In the rows, 128 means zero.
Each row of numbers stands for one thing and depends on some of the facts below. Use the named rows to name the rest.

Facts:
logradok: belongs to class; rili: refers to
{baro,beven,bribrak,fluka,funir,geko,kemi,klatror,klobron,konim,luvin,meki,rarik,saskun,stukleplak,triklimul} logradok c
{baskikun,biples,bovasta,bresur,brivek,brodar,buso,dagra,daska,femim,flilan,flitir,fuletrak,gese,kabi,keman,klastistak,labro,lize,molek,mufik,nobren,pafe,pelogis,pletan,plolun,pudame,radun,rifloron,roskis,stiflen,stuzipo,suvar,telel,tradra,trebra,tritivim,trulo,vebri,vofube,zabrum,zimaflos,zunon,zure} logradok a
{binu,boflim,braga,brudra,bubrek,dimi,dregak,favu,fetras,folon,kevak,kibrin,klobrosti,klupliral,kluser,mapafi,mufeflun,muzes,noklu,petoger,pizim,pozuk,redok,sedriti,skitom,skoste,stimavok,tredas,trigror,trirebra,tufe} logradok b
rili tradra <- baro,brivek,fuletrak,kabi,klobron,mapafi,meki,pafe,rifloron,skitom,vebri,zimaflos
rili tredas <- baro
rili bresur <- baro,baskikun,beven,boflim,brivek,brudra,daska,keman,kibrin,labro,luvin,mufeflun,pafe,radun,redok,telel,tradra,trigror,trulo
rili klastistak <- baro,beven,boflim,bovasta,femim,keman,meki,skoste
rili vebri <- baro,meki
rili kluser <- baskikun,favu,femim,pudame
rili daska <- beven,flitir,stiflen
rili noklu <- beven,skitom,skoste,tredas
rili redok <- binu,fetras,molek,roskis
rili favu <- biples,dregak,noklu,zabrum
rili zimaflos <- boflim,fluka,klupliral,nobren
rili braga <- boflim,kevak,roskis
rili skoste <- braga
rili radun <- brodar,dagra
rili trigror <- brudra
rili gese <- bubrek
rili mufeflun <- buso
rili fluka <- daska,dimi,fuletrak,mufeflun,nobren,saskun,vebri,vofube
rili stukleplak <- dimi,femim,lize,molek,sedriti
rili luvin <- dregak,mapafi,pelogis
rili klobron <- favu,flitir,klobrosti,sedriti,vofube
rili trirebra <- femim
rili brudra <- fetras
rili bribrak <- flilan
rili fuletrak <- flilan,konim,radun,trebra,triklimul
rili skitom <- funir
rili vofube <- keman,pelogis,telel
rili rarik <- kevak,pletan
rili lize <- kevak
rili biples <- klatror
rili sedriti <- klupliral,plolun
rili dagra <- mapafi
rili bovasta <- mufik
rili klatror <- muzes
rili zunon <- nobren
rili petoger <- nobren
rili tritivim <- petoger,sedriti
rili flilan <- pletan,tufe,zunon
rili triklimul <- plolun
rili brodar <- pozuk
rili pozuk <- pudame
rili geko <- pudame
rili baskikun <- stimavok
rili saskun <- stuzipo,trigror
rili folon <- telel
rili plolun <- trebra
rili boflim <- trigror,trulo
rili dregak <- trulo
rili zure <- trulo
rili beven <- trulo,zunon
rili keman <- tufe

Some rows with their names:
zure: 85,130,131,106,146,134,144,112,107,123,109,113,109,110,113,129,108,102,87,173,127,127,112,99,142,150,141,121,108,128,111,142,151,142,117,128,128,120,120,143,122,117
luvin: 144,153,125,96,111,137,154,138,107,85,98,159,111,85,116,131,156,114,163,127,127,146,149,141,147,129,118,122,170,133,136,105,109,131,105,104,130,149,123,94,122,167
kevak: 154,100,130,169,132,125,113,150,146,176,209,110,145,141,143,126,155,172,163,83,113,129,132,119,115,108,144,121,128,137,127,122,125,111,141,134,117,120,142,110,106,128
flilan: 152,129,120,122,155,131,97,118,114,130,119,111,110,138,148,129,141,103,113,168,122,128,110,105,117,127,135,121,95,112,136,130,136,114,145,127,123,115,115,148,146,118
stukleplak: 132,135,125,116,116,140,167,153,94,103,134,131,116,82,119,128,166,117,166,135,131,145,144,123,158,161,120,110,147,138,125,97,112,145,93,116,113,155,126,79,130,168
femim: 122,120,135,123,131,133,132,112,135,142,115,115,133,145,142,126,115,117,102,163,143,121,110,125,107,146,98,122,149,137,130,139,135,140,139,134,135,127,109,149,137,123
daska: 115,128,128,109,135,130,126,113,125,117,97,123,119,135,133,129,110,108,94,165,133,122,119,117,122,134,125,123,125,118,126,138,142,130,135,128,132,122,116,147,138,118
rarik: 182,134,117,122,153,146,145,157,81,134,154,119,108,74,137,129,205,110,190,138,107,153,138,103,145,139,132,104,129,133,137,92,113,123,110,105,109,142,117,84,127,171
klastistak: 103,138,128,116,153,134,138,117,112,141,110,108,119,124,125,129,118,109,95,171,131,124,114,102,135,145,130,122,98,131,119,136,144,136,118,135,136,123,122,148,140,116
baskikun: 109,135,139,99,140,137,130,89,130,128,117,111,142,125,148,131,117,107,108,164,142,122,95,119,90,125,101,127,102,125,124,144,141,140,123,126,115,127,104,144,112,122
dagra: 129,142,121,113,138,130,110,115,117,108,98,123,114,139,124,129,107,102,105,165,131,123,110,123,122,149,123,128,112,122,129,141,135,122,139,131,155,123,123,147,141,115
dregak: 108,131,137,151,120,124,130,138,135,145,173,132,143,119,114,130,122,150,148,77,119,126,132,133,133,111,151,140,93,129,117,136,132,121,111,129,120,124,149,113,103,121
stiflen: 128,128,127,107,122,126,114,102,138,114,86,138,124,155,145,127,111,115,92,160,135,121,121,133,110,118,117,126,157,111,135,137,135,125,150,126,133,123,113,153,137,123
stuzipo: 108,50,103,89,133,127,138,70,153,83,45,87,136,142,133,115,134,93,42,150,127,127,187,126,133,128,129,132,146,123,102,145,138,141,191,146,29,123,132,180,141,155
braga: 121,108,134,165,124,127,127,151,135,162,196,117,139,128,122,127,138,169,146,83,115,127,134,117,132,120,151,127,111,141,112,126,130,122,125,135,123,123,150,110,103,124
favu: 119,128,139,154,129,122,139,138,135,158,177,125,149,116,115,129,122,147,156,78,125,124,130,139,130,109,147,141,100,129,125,138,129,125,110,129,119,126,138,113,106,117
fetras: 121,97,132,163,107,122,126,140,151,138,169,131,142,151,129,122,123,190,138,77,122,128,150,132,123,130,138,126,183,144,105,121,127,124,139,136,139,127,146,105,96,121
pelogis: 128,135,129,111,129,127,111,109,132,108,79,141,119,154,141,127,106,112,97,163,134,124,117,128,113,125,120,129,165,113,133,133,134,125,144,122,149,121,111,151,133,116
pletan: 184,118,118,126,165,133,88,121,124,148,128,105,119,151,168,126,154,117,125,166,115,130,113,103,102,115,126,112,133,114,145,125,132,111,166,123,121,114,108,152,144,123

Rows to name:
No name comes twice in this set of rows, the named rows included.
121,169,128,128,157,150,170,128,157,198,43,147,151,159,162,136,152,159,70,160,138,120,140,121,144,85,93,145,148,193,124,109,134,103,105,150,194,120,134,227,196,111 -> mufik
112,122,137,140,109,120,148,152,152,191,196,129,124,115,93,130,121,143,154,81,113,120,135,131,148,103,152,130,102,140,144,160,129,116,127,124,143,118,140,122,104,126 -> skitom
130,135,120,123,136,125,101,119,121,116,102,122,111,139,135,128,118,100,104,166,134,123,109,117,123,144,126,123,100,109,138,133,132,128,140,133,128,122,127,145,155,117 -> fuletrak
151,152,111,114,152,134,87,113,119,91,95,105,117,127,118,129,105,99,116,163,132,122,104,129,109,174,104,140,88,144,128,147,127,128,146,141,157,133,137,153,140,110 -> brodar
203,92,123,176,216,104,171,137,114,184,143,109,198,139,128,122,99,126,181,66,128,122,166,197,139,93,164,161,201,102,119,110,127,145,105,118,71,116,87,103,125,81 -> muzes
126,108,111,92,109,137,169,120,115,68,85,133,123,85,113,123,172,106,131,122,125,148,185,139,158,130,123,123,161,135,121,107,109,142,127,117,70,150,134,112,130,185 -> saskun
114,144,131,108,135,133,105,104,124,84,61,153,113,149,142,129,100,124,94,162,129,130,119,123,114,120,131,131,178,111,122,126,137,113,141,118,168,119,116,149,123,110 -> telel
118,119,136,149,109,121,113,131,155,133,156,144,144,138,129,129,125,169,141,72,120,130,141,138,120,95,141,140,127,128,122,132,125,114,131,128,136,126,146,119,100,124 -> kibrin
146,157,119,123,95,125,136,158,105,90,120,159,107,103,124,129,165,106,166,124,135,141,138,140,152,142,117,119,116,111,155,98,100,138,104,117,113,153,128,86,163,168 -> triklimul
73,111,148,165,122,129,158,149,129,182,222,95,154,95,111,132,134,154,141,89,133,122,114,113,135,140,138,128,27,149,104,135,140,151,83,147,97,131,147,101,105,128 -> trirebra

The same things again, as new rows of numbers:
Named rows:
femim: 137,148,162,119,118,141,109,171,120,133,119,106,131,122,106,145,131,142,118,120,112,125,147,129,108,168,123
trigror: 133,118,134,161,116,127,118,98,153,141,117,126,110,119,115,149,106,126,132,146,164,145,104,132,163,142,132
kemi: 130,121,99,139,113,108,121,116,154,112,117,160,116,128,169,152,127,105,155,81,114,135,142,97,101,135,124
flilan: 131,131,148,116,139,138,130,143,109,140,105,116,156,139,125,128,160,122,131,121,95,115,140,122,128,139,129
dagra: 128,137,138,118,141,153,155,125,88,138,132,116,149,138,120,116,149,138,113,114,96,129,116,115,139,141,119
buso: 143,134,161,125,132,142,129,144,103,132,123,117,141,132,94,134,134,131,136,110,119,128,152,116,120,170,131
konim: 126,121,92,151,105,118,147,109,147,122,126,165,132,120,170,140,145,120,158,77,104,134,124,91,106,117,114
muzes: 135,123,107,138,124,119,117,77,138,130,112,136,104,118,119,120,117,131,114,165,143,137,78,159,166,102,127
klobron: 112,121,83,141,108,121,148,120,145,112,130,175,133,120,155,147,135,98,160,97,101,137,129,103,114,116,122
tredas: 133,125,119,148,124,129,118,97,169,133,116,134,109,117,110,147,121,116,123,157,164,147,90,122,167,123,125
bubrek: 144,121,125,157,134,122,93,74,152,138,104,129,95,133,131,124,106,123,117,145,155,150,87,128,164,136,127
brudra: 135,120,138,155,124,122,110,103,166,133,131,124,102,122,118,140,100,122,136,152,176,140,105,143,164,139,134
vofube: 125,122,124,93,141,151,150,136,80,131,145,117,156,134,122,90,150,133,113,137,105,113,139,138,121,113,126
beven: 114,104,91,134,108,115,148,121,158,115,138,165,126,118,164,145,135,118,167,96,106,134,125,94,101,133,123
stiflen: 122,128,134,106,142,149,140,140,92,135,134,119,154,130,123,97,135,137,122,141,101,116,144,143,112,123,125
dregak: 128,117,104,150,120,134,145,75,139,141,116,136,108,114,108,132,127,132,114,167,133,143,67,146,178,118,122
braga: 117,117,119,135,128,96,114,122,166,124,141,121,112,128,131,137,105,123,116,167,187,116,129,157,141,99,142
bovasta: 125,132,145,102,142,133,120,165,115,122,128,109,136,139,113,130,133,134,114,126,114,121,148,116,101,147,136
folon: 135,124,125,139,135,96,119,120,154,111,152,129,100,128,130,129,109,117,130,150,192,121,134,157,153,107,145

Which thing is each row?
No name comes twice in this set of rows, the named rows included.
105,116,116,76,160,137,178,143,62,114,184,121,158,159,157,74,140,128,99,147,113,103,139,157,118,76,146 -> bresur
104,130,102,136,115,89,133,151,157,95,142,168,126,130,177,150,112,88,153,93,135,126,173,122,84,103,143 -> stukleplak
150,146,152,113,151,134,90,136,102,130,110,115,127,152,123,121,130,118,101,113,106,137,149,88,117,161,146 -> gese

Now the same things, written a new way:
Some things and their rows:
dregak: 112,121,144,162,140,175,145,80,161,112,126,115,138,131,140,99,161,149,115,157,115,142,175,76,161,121,91,112,118,89,122,87,91,104,155,133,179,112,101,184,113,151,120,123,157,156,157,124,137,102,114,128,154,130
klastistak: 134,123,68,117,127,116,90,160,140,136,139,166,110,136,105,165,112,111,119,114,104,140,139,136,113,129,122,133,129,151,104,167,160,94,131,135,112,110,128,106,150,126,184,166,125,152,91,132,114,143,121,144,149,97
fuletrak: 127,163,136,114,108,112,89,160,133,128,119,171,183,151,91,176,116,151,111,144,108,122,104,125,165,152,167,130,154,161,93,105,117,150,126,89,132,107,84,107,138,92,111,162,162,102,160,115,175,151,123,123,174,135
labro: 123,126,79,127,120,114,93,161,147,122,123,153,172,150,110,174,184,118,106,106,119,134,139,113,132,144,120,118,131,148,110,148,165,142,169,125,155,123,118,134,121,143,151,106,131,155,119,113,160,153,186,159,163,87
beven: 161,185,120,134,163,164,116,139,178,178,140,157,175,67,145,133,197,133,109,172,131,144,141,144,82,144,155,103,83,104,130,155,109,130,128,135,134,103,149,142,168,70,166,115,109,149,156,111,90,94,186,160,156,53
gese: 118,124,116,121,105,105,86,159,129,139,98,122,142,154,114,157,114,108,119,124,110,96,117,123,146,138,107,120,102,141,100,149,174,116,173,121,109,134,105,113,131,132,183,138,131,129,122,135,118,125,135,129,158,118
petoger: 104,123,147,135,149,148,157,95,146,145,114,108,112,99,153,99,172,163,77,140,108,112,150,114,137,130,105,104,120,108,96,92,101,107,131,137,152,130,91,175,98,150,140,124,143,125,115,98,100,93,117,97,158,131
flilan: 147,144,139,110,107,131,105,162,139,129,110,163,177,157,93,140,111,121,117,153,138,71,100,115,162,149,136,111,145,136,96,124,159,152,132,105,146,100,117,103,122,108,150,156,155,98,133,139,146,127,144,115,192,122
favu: 88,120,141,172,134,173,136,70,166,119,131,110,133,134,147,99,141,125,94,168,102,142,170,70,145,96,92,111,85,92,150,93,93,97,186,134,178,106,91,191,127,152,110,144,135,171,164,141,154,110,108,130,156,135
molek: 141,122,96,115,151,93,95,155,127,181,90,126,158,150,110,182,139,111,107,108,101,92,115,102,146,107,87,158,144,124,99,136,169,133,156,116,120,146,95,114,116,127,157,122,99,143,120,87,159,151,154,121,165,133
fluka: 139,176,148,151,164,98,100,138,120,182,93,143,170,66,90,154,175,167,123,159,120,160,142,121,94,142,168,110,114,118,90,139,93,125,132,70,98,163,146,154,167,65,114,145,113,100,175,105,141,83,167,155,153,135
plolun: 141,138,112,118,137,101,108,157,130,169,114,166,171,155,99,164,119,106,86,127,100,78,107,102,147,111,99,143,150,138,100,134,157,143,132,125,141,114,103,108,116,122,131,161,110,133,123,117,166,158,136,114,180,131
keman: 114,129,72,119,126,112,93,156,153,125,138,181,150,146,106,166,131,112,98,107,113,144,149,125,107,141,128,117,132,158,119,173,162,100,137,142,152,109,132,113,138,144,147,154,127,161,100,134,146,153,167,158,160,89
geko: 153,162,150,173,139,115,120,129,124,173,105,134,156,101,147,119,168,118,117,181,142,133,118,130,93,133,156,116,78,97,110,121,115,150,131,116,105,165,154,122,155,80,184,117,105,92,171,141,98,81,140,152,147,88
klupliral: 114,124,146,139,153,147,154,91,148,143,117,115,119,91,145,103,170,171,86,135,107,137,164,111,141,122,112,111,143,106,95,82,94,103,122,136,154,134,90,166,97,152,124,144,144,129,132,92,125,103,115,106,148,135
zimaflos: 136,125,98,119,105,106,77,162,133,144,108,118,173,145,114,175,120,134,123,130,98,154,107,137,152,147,159,172,132,158,89,106,149,109,153,108,101,157,74,112,151,122,139,157,146,126,144,99,176,152,107,139,141,131
pizim: 116,119,145,135,140,160,150,103,142,122,116,113,113,104,156,99,164,158,99,141,114,124,157,118,145,132,112,104,124,103,92,87,99,97,130,138,153,128,101,159,95,154,150,123,157,119,122,109,100,90,116,108,148,129
funir: 159,177,145,156,152,147,111,118,136,178,111,134,175,88,149,134,191,128,119,180,130,137,117,132,96,128,150,129,84,97,108,113,108,150,128,104,105,145,148,125,164,69,174,112,102,110,172,125,111,86,140,146,150,94
klobrosti: 87,130,140,150,144,154,154,82,157,130,129,129,120,106,156,100,172,148,53,154,97,138,149,110,118,111,118,105,113,117,102,94,97,98,137,140,161,116,88,183,102,159,114,153,135,147,123,113,133,104,110,111,153,133

Rows to name:
No name comes twice in this set of rows, the named rows included.
148,130,121,113,116,131,91,161,153,149,112,138,175,149,100,147,111,123,121,136,113,83,111,122,151,147,114,111,119,147,94,150,170,126,161,121,127,100,114,107,142,101,170,139,145,140,125,126,110,126,159,125,177,114 -> zunon
121,126,99,125,118,156,85,155,145,139,111,135,165,155,98,142,117,108,127,139,106,115,126,95,161,119,92,139,111,119,136,140,154,119,193,97,138,111,109,130,159,109,151,137,124,169,157,136,159,152,131,140,159,128 -> zabrum
119,125,144,131,144,164,158,113,154,121,122,122,127,100,148,101,151,168,86,150,122,113,155,113,148,145,125,103,135,104,95,88,94,101,124,139,168,110,103,144,101,149,136,140,159,118,118,112,103,83,120,113,159,126 -> tufe
94,134,99,115,140,100,93,162,163,147,120,150,172,121,93,171,176,142,103,107,107,146,133,110,119,152,130,97,121,169,105,168,160,117,192,115,154,105,111,178,143,105,125,132,133,162,143,95,141,145,198,164,175,124 -> daska
106,122,146,130,162,139,156,98,142,162,109,108,120,76,127,98,181,179,83,125,104,137,165,95,145,129,104,101,135,116,93,95,94,96,129,138,159,133,85,185,103,142,119,131,143,129,143,69,112,96,127,106,159,135 -> dimi
136,129,69,134,87,121,82,161,159,116,130,132,181,152,148,173,188,128,113,131,104,156,109,137,126,147,171,169,117,163,96,99,163,150,155,127,120,143,94,136,136,148,128,117,153,127,110,96,175,158,135,160,147,74 -> tradra
119,133,112,115,117,101,78,159,139,150,109,122,178,126,101,172,119,139,120,127,96,159,108,135,147,147,163,146,124,164,92,131,142,112,169,106,100,132,72,123,159,101,131,156,150,132,154,97,174,149,123,142,153,136 -> vebri
91,169,133,122,94,131,102,159,122,96,126,177,173,164,109,196,197,134,113,118,119,95,110,114,143,128,139,102,145,154,110,125,115,154,140,105,173,121,115,111,128,119,147,129,146,150,125,131,159,157,154,143,172,112 -> radun
91,125,146,140,156,156,151,132,158,117,123,118,146,72,114,100,195,183,91,115,123,159,180,92,137,151,136,96,139,119,94,101,93,102,139,140,176,120,95,194,97,146,111,107,161,138,153,80,116,95,173,156,156,132 -> mufeflun
109,130,140,148,127,163,141,92,147,110,127,123,132,109,164,100,186,172,99,149,104,148,146,124,144,139,144,117,128,111,94,81,98,103,131,137,153,135,85,166,105,154,130,135,158,123,124,99,140,109,109,115,147,128 -> mapafi
119,122,103,137,112,165,82,151,143,130,112,132,169,155,93,131,113,102,125,142,110,132,140,70,167,107,90,153,121,99,145,135,142,122,199,77,145,118,107,119,157,120,137,135,133,172,167,145,173,151,124,142,157,132 -> biples
160,191,154,158,147,137,146,132,120,167,113,172,179,112,123,133,173,133,110,183,151,118,106,122,107,140,162,120,125,100,108,101,98,165,121,101,120,126,150,112,149,67,136,153,110,90,171,136,143,89,135,139,164,108 -> konim
126,126,86,117,122,124,91,160,148,130,124,148,165,152,100,168,143,111,116,115,112,122,131,114,142,144,104,127,130,139,106,153,167,123,170,128,138,117,117,119,132,132,163,123,129,157,124,117,145,150,171,153,158,101 -> trulo

Now the same things, written a new way:
Some things and their rows:
plolun: 105,95,162,130,147,145,126,134,127,132,78,120,117,113,131,122,125,155,128,133,132,107,131,112,134,128,134,141,120,146,158,131,119,134,117,110,135,131
zabrum: 102,104,158,129,141,143,146,141,120,124,79,121,118,102,131,121,125,156,122,130,128,134,149,106,134,118,138,134,135,146,155,139,118,134,130,113,129,118
klobron: 142,126,106,133,100,155,114,96,130,145,185,134,129,146,111,149,138,120,101,109,125,127,110,103,123,143,141,114,153,115,127,109,143,108,123,114,99,119
mapafi: 152,147,94,127,121,117,141,135,139,122,170,138,138,148,122,126,120,100,156,104,132,147,116,156,133,142,110,114,104,105,83,127,141,130,140,140,139,137
pudame: 106,98,155,126,146,142,136,142,127,125,79,120,118,107,127,120,129,157,111,151,138,125,143,113,126,118,137,141,135,146,160,135,118,132,129,113,135,126
baro: 149,147,116,130,104,143,107,91,119,134,181,135,132,145,114,147,138,104,105,113,120,117,112,103,117,127,136,119,156,121,144,116,127,110,122,119,99,115
gese: 106,109,155,123,142,128,125,144,127,124,85,120,120,103,140,120,128,154,114,164,139,131,147,112,126,118,141,143,135,145,166,127,120,134,129,109,140,132
trigror: 147,147,110,130,111,106,138,123,138,121,164,139,139,141,140,132,127,100,154,100,123,134,118,158,125,139,102,112,105,108,81,129,133,135,139,159,123,136
dregak: 152,159,112,129,107,106,152,138,134,122,168,138,136,141,138,126,118,104,158,102,127,151,133,153,139,142,120,111,102,107,68,129,134,140,140,155,126,132
nobren: 105,115,156,130,143,143,128,142,122,124,78,121,118,109,127,121,130,157,115,149,123,128,138,116,124,116,133,142,127,147,163,144,122,123,117,120,133,127
kluser: 151,155,82,127,109,106,142,141,138,122,182,135,141,141,143,124,121,102,157,105,139,153,131,155,132,142,138,113,104,109,80,113,143,138,142,148,138,138
vebri: 105,119,155,131,146,155,126,142,129,123,75,122,118,120,115,120,128,155,118,163,113,133,142,114,126,117,137,134,140,146,167,139,131,112,114,112,139,127
trirebra: 153,161,79,124,113,105,130,139,137,124,178,135,142,148,142,124,120,100,158,109,140,149,127,156,130,140,134,112,101,106,91,117,145,136,140,141,139,138
funir: 151,154,104,129,101,142,107,92,115,145,183,130,135,142,113,147,137,106,108,107,117,142,107,103,127,127,138,132,154,119,120,125,122,112,127,117,100,115
tufe: 153,162,108,127,116,107,132,129,134,123,169,137,133,146,140,125,120,104,156,101,131,137,119,156,127,143,108,111,99,108,80,127,143,138,138,154,136,137
pafe: 104,91,157,129,146,150,129,139,136,123,77,122,119,104,124,123,133,152,125,162,118,103,144,125,128,119,132,128,147,147,168,124,117,123,119,108,136,124
radun: 106,91,159,124,152,127,128,137,138,125,76,121,116,123,123,117,128,153,98,154,143,107,120,140,134,119,135,139,150,146,149,130,115,127,122,119,147,114
rarik: 152,161,89,125,100,125,107,100,117,154,182,128,139,139,122,147,138,103,99,125,127,146,113,103,119,126,143,137,155,119,138,113,124,115,128,115,101,120
kibrin: 147,130,108,131,114,106,138,122,139,122,165,138,137,145,139,128,127,100,155,103,126,126,117,157,132,143,108,111,112,114,76,115,131,135,139,155,128,135

Rows to name:
No name comes twice in this set of rows, the named rows included.
148,154,113,132,105,113,162,143,134,121,168,136,135,143,134,125,118,110,157,103,137,155,140,142,140,148,135,111,103,108,54,116,142,138,141,158,126,130 -> favu
106,96,158,130,147,130,127,139,123,124,75,121,117,115,132,125,135,157,109,148,146,95,147,127,116,118,130,137,146,148,163,115,122,134,119,131,136,126 -> keman
104,106,157,125,148,137,119,137,126,132,76,119,116,115,133,118,124,154,118,145,127,114,134,117,133,123,136,139,131,148,156,135,119,131,117,109,142,125 -> trebra
107,109,160,126,151,132,121,142,112,122,81,121,118,132,125,124,132,159,112,149,146,96,146,116,114,115,123,138,142,143,170,130,130,136,124,120,142,132 -> bovasta
145,124,126,133,100,131,107,88,128,131,181,136,130,132,119,148,138,102,98,110,114,111,111,104,118,131,140,124,153,128,108,110,117,114,122,135,98,111 -> luvin
104,114,163,122,148,121,115,142,114,124,94,120,119,124,135,122,131,156,116,166,149,98,149,116,114,115,136,141,143,142,167,118,128,136,128,114,146,134 -> klastistak
155,157,112,124,118,104,128,125,125,122,174,137,141,147,128,129,121,101,157,102,130,140,119,155,126,134,95,112,101,99,100,144,143,140,138,147,131,137 -> braga
142,120,96,133,119,118,147,120,137,123,169,131,141,148,123,129,121,104,159,100,139,137,108,151,142,149,124,112,98,103,64,115,151,136,139,145,129,139 -> sedriti
103,106,158,133,146,150,146,143,127,122,74,120,117,121,123,124,132,158,109,126,142,114,140,109,123,122,140,143,129,147,158,124,138,119,116,145,131,127 -> vofube
103,106,158,128,147,155,128,143,131,125,73,125,119,111,114,123,129,154,114,163,112,128,140,115,121,117,128,124,132,141,169,143,126,113,119,108,137,130 -> zimaflos
149,157,136,132,105,121,108,88,111,125,179,129,131,146,114,148,139,105,127,107,124,106,116,103,128,124,135,132,151,130,119,109,123,111,121,135,102,113 -> beven

